Below is a small trained network, with its code and all its weights. Each question gives an input and a class and asks what happens when units are switched off, that is, made to give their printed mean instead of their output.

import numpy as np


def w(rows, s, z=0):
    codes = np.array(rows[::2]) - 128.0
    scale = np.full(codes.shape[1], s)
    scale[-1] = z or s
    return codes * scale


def f(y):
    return np.maximum(y, 0)


def log_softmax(a):
    a = a - a.max(-1, keepdims=True)
    return a - np.log(np.exp(a).sum(-1, keepdims=True))


def net(x, mask):
    res = np.array(x, float).reshape(1, 4) / 4 @ E
    y = f(res @ A[0][:, :-1].T + A[0][:, -1])
    res = res + np.where(mask, y, B[0][:, -1]) @ B[0][:, :-1]
    return log_softmax(res[-1] @ U[:, :-1].T + U[:, -1])


A, B = {}, {}
E = w([
[52,135,80,150,111,43,119,92],'x0',
[128,218,186,231,90,141,255,138],'x1',
[180,161,84,187,201,165,79,79],'x2',
[198,172,66,70,43,126,105,129],'x3',
],0.012)
A[0] = w([
[187,191,82,241,172,150,115,90,54],'neuron 0',
[201,208,83,130,22,123,134,123,45],'neuron 1',
[89,122,207,196,164,135,140,127,43],'neuron 2',
[198,144,226,128,111,248,149,159,69],'neuron 3',
[144,217,166,230,67,137,196,131,3],'neuron 4',
[102,126,223,108,40,105,179,155,132],'neuron 5',
[52,187,67,221,80,34,131,100,98],'neuron 6',
],0.016,0.0067)
B[0] = w([
[81,190,38,113,25,153,146,169,207],'neuron 0',
[47,74,160,198,195,138,161,139,223],'neuron 1',
[55,75,142,185,183,131,158,138,186],'neuron 2',
[232,125,111,126,134,44,196,107,219],'neuron 3',
[123,84,167,73,159,150,10,106,252],'neuron 4',
[94,193,28,130,53,161,132,155,236],'neuron 5',
[249,126,129,123,138,78,195,117,234],'neuron 6',
],0.017,0.022)
U = w([
[223,115,102,150,128,82,201,123,88],'0',
[140,47,70,83,137,142,1,123,147],'1',
[82,176,66,148,36,163,168,178,96],'2',
[53,84,133,237,192,155,222,155,122],'3',
[159,150,133,182,109,147,170,132,252],'4',
[119,246,202,151,132,160,129,81,83],'5',
[126,170,180,122,116,182,143,103,89],'6',
],0.0089,0.016)

Each question gives the input, the list of numbers given to net, and the class t.
The units are the neurons (one row each of A and B). Each row of codes is followed by its name. A weight is (code - 128) times the scale printed after its matrix; where a second scale follows, it is the last column's (A, B and U).
mask holds one flag per neuron, in row order. A switched-off neuron (its flag False) gives its mean, the last column of its row in B, instead of its output. The means were averaged over made-up inputs and are rounded, as every weight is.
A unit's drop is (log p(t) with every unit on - log p(t) with that unit switched off) / (log p(t) with every unit on - log p(t) with every unit switched off).
The circuit of an input: a set's keep is (log p(t) with only the set's units on - log p(t) with every unit switched off) / (log p(t) with every unit on - log p(t) with every unit switched off). Starting from all 7 units, units are removed one at a time, each time the one whose removal leaves the highest keep (on an exact tie, the one counted first), for as long as the keep stays at least 0.8.
units of the circuit, in order: the units of the circuit, biggest drop first
most important unit: the unit with the biggest drop
top k neurons: the k neurons with the biggest drops, biggest first
drop of u: that unit's drop, to one decimal
input [3,-1,-4,6], class 3: units of the circuit, in order => (neuron 1)
input [3,-5,2,6], class 3: top 3 neurons => (neuron 4; neuron 1; neuron 5)
input [-4,-4,-5,4], class 2: units of the circuit, in order => (neuron 4; neuron 6)
input [-6,-7,3,8], class 3: top 3 neurons => (neuron 4; neuron 1; neuron 6)
input [0,-5,1,7], class 3: units of the circuit, in order => (neuron 4; neuron 1)
input [7,7,6,-4], class 0: top 2 neurons => (neuron 6; neuron 5)
input [4,-1,6,-4], class 2: top 3 neurons => (neuron 0; neuron 3; neuron 1)
input [7,-3,-7,-2], class 0: top 2 neurons => (neuron 6; neuron 0)
input [-3,-5,6,-1], class 2: top 2 neurons => (neuron 4; neuron 0)
input [1,-1,-6,-6], class 2: top 2 neurons => (neuron 1; neuron 5)
input [6,8,-3,3], class 1: top 2 neurons => (neuron 4; neuron 3)
input [5,3,-8,-4], class 2: top 2 neurons => (neuron 5; neuron 3)
input [-4,5,3,-1], class 1: top 2 neurons => (neuron 4; neuron 6)
input [2,7,6,4], class 1: top 2 neurons => (neuron 4; neuron 5)
input [-7,-6,-2,8], class 3: top 2 neurons => (neuron 1; neuron 6)
input [-7,-3,8,2], class 2: top 2 neurons => (neuron 0; neuron 6)
input [-7,2,5,-1], class 0: most important unit => neuron 3
input [-2,7,7,4], class 1: top 2 neurons => (neuron 4; neuron 5)
input [-2,-1,7,-5], class 2: top 2 neurons => (neuron 0; neuron 1)
input [-8,-1,0,-3], class 0: most important unit => neuron 3
input [3,0,8,-2], class 2: drop of neuron 0 => 1.6
input [8,6,-6,4], class 0: drop of neuron 6 => 8.9
input [-3,8,7,3], class 1: drop of neuron 5 => 0.2
input [2,6,0,-1], class 1: drop of neuron 2 => 0.0
